Here is a tiny trained network, its code and every weight. The questions are about switching its units off for an input and a target symbol, where a switched-off unit gives its printed mean instead of its output.

import numpy as np


def w(rows, s, z=0):
    codes = np.array(rows[::2]) - 128.0
    scale = np.full(codes.shape[1], s)
    scale[-1] = z or s
    return codes * scale


def f(y):
    return np.maximum(y, 0)


def softmax(a):
    e = np.exp(a - a.max(-1, keepdims=True))
    return e / e.sum(-1, keepdims=True)


def log_softmax(a):
    a = a - a.max(-1, keepdims=True)
    return a - np.log(np.exp(a).sum(-1, keepdims=True))


def net(x, mask):
    ids = ['αβεζθλστψω'.index(c) for c in x.split()]
    T = len(ids)
    res = E[ids] + P[:T]
    q, k, v = (res @ M[0].T for M in (Q, K, V))
    z = softmax(np.where(np.tri(T) > 0, q @ k.T / 4**0.5, -1e9)) @ v
    res = res + np.where(mask[0], z, O[0][:, -1]) @ O[0][:, :-1]
    y = f(res @ A[0][:, :-1].T + A[0][:, -1])
    res = res + np.where(mask[1:17], y, B[0][:, -1]) @ B[0][:, :-1]
    return log_softmax(res[-1] @ U[:, :-1].T + U[:, -1])


Q, K, V, O, A, B = {}, {}, {}, {}, {}, {}
E = w([
[80,91,101,39],'α',
[73,174,163,217],'β',
[22,151,127,169],'ε',
[109,191,48,61],'ζ',
[137,100,85,140],'θ',
[138,160,46,182],'λ',
[33,109,96,104],'σ',
[121,107,41,56],'τ',
[107,148,116,254],'ψ',
[197,173,174,71],'ω',
],0.017)
P = w([
[254,233,136,50],'0',
[87,125,49,134],'1',
[89,126,51,133],'2',
[85,124,47,136],'3',
[84,122,46,137],'4',
[78,119,43,137],'5',
[87,132,45,128],'6',
[83,131,41,136],'7',
[82,128,42,131],'8',
[83,128,44,124],'9',
[83,126,40,139],'10',
],0.0057)
Q[0] = w([
[113,129,99,147],'head 0',
[166,23,253,134],'head 0',
[155,151,97,126],'head 0',
[145,161,128,127],'head 0',
],0.03)
K[0] = w([
[82,147,139,138],'head 0',
[22,73,4,204],'head 0',
[142,119,128,86],'head 0',
[153,83,146,113],'head 0',
],0.025)
V[0] = w([
[154,115,169,202],'head 0',
[87,123,216,118],'head 0',
[29,241,183,140],'head 0',
[53,115,171,6],'head 0',
],0.014)
O[0] = w([
[149,33,107,100,2],'head 0',
[59,78,152,86,38],'head 0',
[8,93,90,209,133],'head 0',
[30,202,194,108,186],'head 0',
],0.014,0.0069)
A[0] = w([
[176,118,78,73,159],'neuron 0',
[223,205,142,152,118],'neuron 1',
[189,174,88,161,3],'neuron 2',
[62,129,162,172,139],'neuron 3',
[153,82,123,161,111],'neuron 4',
[193,207,175,119,197],'neuron 5',
[91,133,79,150,71],'neuron 6',
[160,141,47,27,157],'neuron 7',
[114,200,186,130,82],'neuron 8',
[208,118,178,212,158],'neuron 9',
[188,167,79,189,136],'neuron 10',
[85,60,231,133,102],'neuron 11',
[110,77,121,94,101],'neuron 12',
[154,160,253,131,102],'neuron 13',
[160,103,187,109,95],'neuron 14',
[90,155,185,76,177],'neuron 15',
],0.011,0.0081)
B[0] = w([
[103,151,179,43,177],'neuron 0',
[10,113,176,160,238],'neuron 1',
[156,6,154,162,184],'neuron 2',
[183,72,127,43,214],'neuron 3',
[127,156,98,182,156],'neuron 4',
[213,145,32,44,252],'neuron 5',
[106,158,198,140,175],'neuron 6',
[128,150,123,234,188],'neuron 7',
[227,130,181,199,233],'neuron 8',
[149,172,149,166,174],'neuron 9',
[107,166,113,56,211],'neuron 10',
[108,195,88,173,142],'neuron 11',
[202,124,137,140,140],'neuron 12',
[39,118,40,118,189],'neuron 13',
[120,125,108,165,130],'neuron 14',
[99,76,152,157,209],'neuron 15',
],0.019,0.022)
U = w([
[132,82,138,111,193],'α',
[105,180,162,221,200],'β',
[212,201,133,236,83],'ε',
[175,142,137,153,188],'ζ',
[148,253,163,86,133],'θ',
[240,224,174,104,4],'λ',
[236,98,108,147,8],'σ',
[149,51,102,229,149],'τ',
[201,112,192,183,54],'ψ',
[158,151,50,154,220],'ω',
],0.0046,0.0026)

Each question gives the input, a string of symbols that net reads in full, and the target symbol t.
The units are the heads (4 rows each of Q, K, V and O) and the neurons (one row each of A and B). Each row of codes is followed by its name. A weight is (code - 128) times the scale printed after its matrix; where a second scale follows, it is the last column's (O, A, B and U).
mask holds one flag per unit, heads first, then neurons. A switched-off unit (its flag False) gives its mean, the last column of its rows in O or B, instead of its output. The means were averaged over made-up inputs and are rounded, as every weight is.
A unit's drop is (log p(t) with every unit on - log p(t) with that unit switched off) / (log p(t) with every unit on - log p(t) with every unit switched off).
The circuit of an input: a set's keep is (log p(t) with only the set's units on - log p(t) with every unit switched off) / (log p(t) with every unit on - log p(t) with every unit switched off). Starting from the 12 units with the biggest drops (on a tie, the unit counted first), units are removed one at a time, each time the one whose removal leaves the highest keep (on an exact tie, the one counted first), for as long as the keep stays at least 0.8.
units of the circuit, in order: the units of the circuit, biggest drop first
most important unit: the unit with the biggest drop
top k neurons: the k neurons with the biggest drops, biggest first
drop of u: that unit's drop, to one decimal
input τ ζ τ τ θ θ σ, target ω: top 2 neurons => (neuron 5; neuron 13)
input τ λ θ θ σ ζ ζ, target ω: top 4 neurons => (neuron 5; neuron 13; neuron 1; neuron 10)
input τ τ ε θ, target ω: units of the circuit, in order => (neuron 5; neuron 13; head 0)
input ε σ α ε ψ α ψ, target α: units of the circuit, in order => (neuron 3; head 0)
input τ ψ τ θ ε θ τ β τ θ ψ, target ω: top 4 neurons => (neuron 5; neuron 13; neuron 1; neuron 2)
input ε ε σ θ λ ψ ζ, target α: units of the circuit, in order => (head 0; neuron 3)
input λ λ ζ τ α, target β: units of the circuit, in order => (neuron 5)
input ω ε ε τ ζ τ ψ ψ ψ ω, target ω: top 3 neurons => (neuron 2; neuron 13; neuron 6)
input ψ λ θ θ, target ε: top 4 neurons => (neuron 4; neuron 7; neuron 5; neuron 3)
input σ θ τ β ζ λ ω, target ω: units of the circuit, in order => (neuron 13; neuron 5; neuron 6; neuron 0)
input ε ζ ε, target α: top 2 neurons => (neuron 3; neuron 8)
input ω τ ζ, target ε: top 3 neurons => (neuron 1; neuron 3; neuron 10)
input β ε σ β σ β ζ, target τ: top 2 neurons => (neuron 5; neuron 10)
input λ ω λ, target θ: most important unit => neuron 2
input θ ε ψ, target θ: top 4 neurons => (neuron 10; neuron 1; neuron 8; neuron 9)
input α ω τ ψ, target λ: top 4 neurons => (neuron 1; neuron 2; neuron 13; neuron 15)
input ψ θ α λ τ θ τ α, target ε: top 2 neurons => (neuron 7; neuron 4)
input α τ σ, target σ: top 3 neurons => (neuron 8; neuron 3; neuron 1)
input λ ψ α θ σ σ λ ε σ θ, target β: top 2 neurons => (neuron 1; neuron 2)
input τ ψ ω τ, target β: units of the circuit, in order => (neuron 5)
input θ τ σ, target θ: units of the circuit, in order => (head 0; neuron 0; neuron 8)
input α α ζ, target σ: drop of neuron 8 => 1.5
input σ α τ, target ψ: drop of neuron 1 => 0.2
input θ τ ε σ ε, target θ: drop of neuron 3 => 0.2
